Below are the code and all the weights of a small trained network. Each question names an input and a class and asks about switching units off, where a switched-off unit gives its printed mean instead of its output.

import numpy as np


def w(rows, s, z=0):
    codes = np.array(rows[::2]) - 128.0
    scale = np.full(codes.shape[1], s)
    scale[-1] = z or s
    return codes * scale


def f(y):
    return np.maximum(y, 0)


def log_softmax(a):
    a = a - a.max(-1, keepdims=True)
    return a - np.log(np.exp(a).sum(-1, keepdims=True))


def net(x, mask):
    res = np.array(x, float).reshape(1, 3) / 4 @ E
    y = f(res @ A[0][:, :-1].T + A[0][:, -1])
    res = res + np.where(mask, y, B[0][:, -1]) @ B[0][:, :-1]
    return log_softmax(res[-1] @ U[:, :-1].T + U[:, -1])


A, B = {}, {}
E = w([
[32,193,213,201,120,150,149],'x0',
[127,202,146,133,252,113,82],'x1',
[150,241,58,152,104,67,152],'x2',
],0.015)
A[0] = w([
[127,201,48,119,135,155,182,110],'neuron 1',
[155,185,69,172,97,128,131,176],'neuron 2',
[133,140,137,176,166,75,57,173],'neuron 3',
[98,166,175,139,125,160,171,103],'neuron 4',
[126,123,101,122,53,147,147,120],'neuron 5',
[28,171,191,159,110,91,164,99],'neuron 6',
[156,153,112,97,192,126,51,107],'neuron 7',
[160,191,122,128,176,131,134,140],'neuron 8',
[103,140,109,143,198,130,98,82],'neuron 9',
[211,93,97,82,143,109,90,102],'neuron 10',
[146,207,94,146,109,63,183,79],'neuron 11',
[109,152,174,191,104,119,161,80],'neuron 12',
[136,53,192,162,172,139,159,81],'neuron 13',
[88,55,176,55,159,241,76,154],'neuron 14',
[114,97,99,145,73,166,146,117],'neuron 15',
[154,130,153,147,157,114,132,235],'neuron 16',
[132,129,134,129,82,143,115,254],'neuron 17',
[156,143,122,154,126,123,148,203],'neuron 18',
[137,185,148,131,200,103,90,112],'neuron 19',
[147,190,109,141,65,30,159,88],'neuron 20',
[91,116,137,104,93,115,220,88],'neuron 21',
[182,131,154,92,132,115,152,223],'neuron 22',
[218,117,80,119,155,64,128,91],'neuron 23',
[127,172,78,154,121,95,137,85],'neuron 24',
[143,122,93,154,39,133,172,130],'neuron 25',
[88,187,158,155,116,105,183,129],'neuron 26',
[210,57,8,80,136,123,82,96],'neuron 27',
[120,93,159,111,157,173,138,193],'neuron 28',
[84,114,128,162,161,160,188,93],'neuron 29',
[90,118,92,134,88,84,156,117],'neuron 30',
[140,155,148,120,180,106,93,75],'neuron 31',
[141,84,122,159,37,164,157,103],'neuron 32',
[125,146,117,103,138,153,168,248],'neuron 33',
[100,145,199,133,108,121,144,214],'neuron 34',
],0.013,0.011)
B[0] = w([
[86,33,128,183,142,129,62,183],'neuron 1',
[30,46,83,167,181,53,55,199],'neuron 2',
[121,155,177,51,135,113,128,189],'neuron 3',
[143,150,98,157,72,175,183,181],'neuron 4',
[136,203,193,66,219,156,138,179],'neuron 5',
[106,157,86,142,70,230,164,222],'neuron 6',
[115,199,183,84,156,174,127,185],'neuron 7',
[104,143,169,67,167,123,91,184],'neuron 8',
[215,167,243,85,177,172,117,167],'neuron 9',
[113,150,105,171,85,193,194,204],'neuron 10',
[97,51,119,176,200,142,91,196],'neuron 11',
[116,150,111,189,96,213,192,179],'neuron 12',
[109,51,99,192,181,136,67,177],'neuron 13',
[30,79,90,208,202,82,6,239],'neuron 14',
[161,154,206,121,167,114,73,176],'neuron 15',
[116,190,100,21,117,30,128,185],'neuron 16',
[69,196,95,2,114,18,151,193],'neuron 17',
[74,99,105,86,113,68,88,170],'neuron 18',
[136,187,169,118,114,148,87,199],'neuron 19',
[96,59,142,221,210,118,56,198],'neuron 20',
[138,177,170,112,143,184,78,162],'neuron 21',
[67,192,70,107,75,93,164,180],'neuron 22',
[130,132,92,174,65,213,192,197],'neuron 23',
[111,86,111,166,198,151,74,169],'neuron 24',
[152,207,206,46,152,156,63,196],'neuron 25',
[79,130,72,147,95,174,155,198],'neuron 26',
[73,154,82,138,101,246,161,250],'neuron 27',
[23,108,117,142,134,83,61,191],'neuron 28',
[106,118,109,148,89,191,132,159],'neuron 29',
[155,162,196,91,189,127,89,162],'neuron 30',
[200,162,228,81,154,195,124,165],'neuron 31',
[138,159,219,45,186,190,102,198],'neuron 32',
[107,160,68,58,89,6,128,188],'neuron 33',
[113,144,57,88,73,136,162,206],'neuron 34',
],0.0074,0.022)
U = w([
[136,217,249,37,172,183,129,84],'0',
[93,52,100,182,183,136,96,135],'1',
[107,179,61,140,47,254,210,112],'2',
[94,205,53,2,78,7,160,254],'3',
[133,99,113,147,98,138,234,97],'4',
[134,133,135,163,87,79,206,106],'5',
[185,72,134,155,105,158,142,106],'6',
],0.011,0.0088)

Each question gives the input, the list of numbers given to net, and the class t.
The units are the neurons (one row each of A and B). Each row of codes is followed by its name. A weight is (code - 128) times the scale printed after its matrix; where a second scale follows, it is the last column's (A, B and U).
mask holds one flag per neuron, in row order. A switched-off neuron (its flag False) gives its mean, the last column of its row in B, instead of its output. The means were averaged over made-up inputs and are rounded, as every weight is.
A unit's drop is (log p(t) with every unit on - log p(t) with that unit switched off) / (log p(t) with every unit on - log p(t) with every unit switched off).
The circuit of an input: a set's keep is (log p(t) with only the set's units on - log p(t) with every unit switched off) / (log p(t) with every unit on - log p(t) with every unit switched off). Starting from the 12 units with the biggest drops (on a tie, the unit counted first), units are removed one at a time, each time the one whose removal leaves the highest keep (on an exact tie, the one counted first), for as long as the keep stays at least 0.8.
circuit, biggest first: the units of the circuit, biggest drop first
unit that matters most: the unit with the biggest drop
k most important neurons: the k neurons with the biggest drops, biggest first
drop when u is switched off: that unit's drop, to one decimal
input [-5,2,-6], class 1: circuit, biggest first -> (neuron 14)
input [-1,-8,8], class 0: 3 most important neurons -> (neuron 25; neuron 5; neuron 32)
input [3,3,-1], class 3: 2 most important neurons -> (neuron 27; neuron 32)
input [-4,-2,-2], class 2: 4 most important neurons -> (neuron 27; neuron 10; neuron 2; neuron 16)
input [3,-1,-2], class 3: 3 most important neurons -> (neuron 27; neuron 23; neuron 10)
input [7,5,6], class 2: 2 most important neurons -> (neuron 6; neuron 14)
input [-3,-1,-3], class 3: 3 most important neurons -> (neuron 20; neuron 11; neuron 1)
input [-1,-1,-3], class 3: 3 most important neurons -> (neuron 20; neuron 11; neuron 1)
input [5,-5,5], class 0: 2 most important neurons -> (neuron 25; neuron 14)
input [6,4,6], class 1: 3 most important neurons -> (neuron 11; neuron 2; neuron 20)
input [-2,-7,-6], class 0: drop when neuron 32 is switched off -> 0.6
input [5,-3,-2], class 2: drop when neuron 11 is switched off -> 0.0
input [7,6,-3], class 2: drop when neuron 25 is switched off -> 0.1
input [3,-4,0], class 0: unit that matters most -> neuron 32
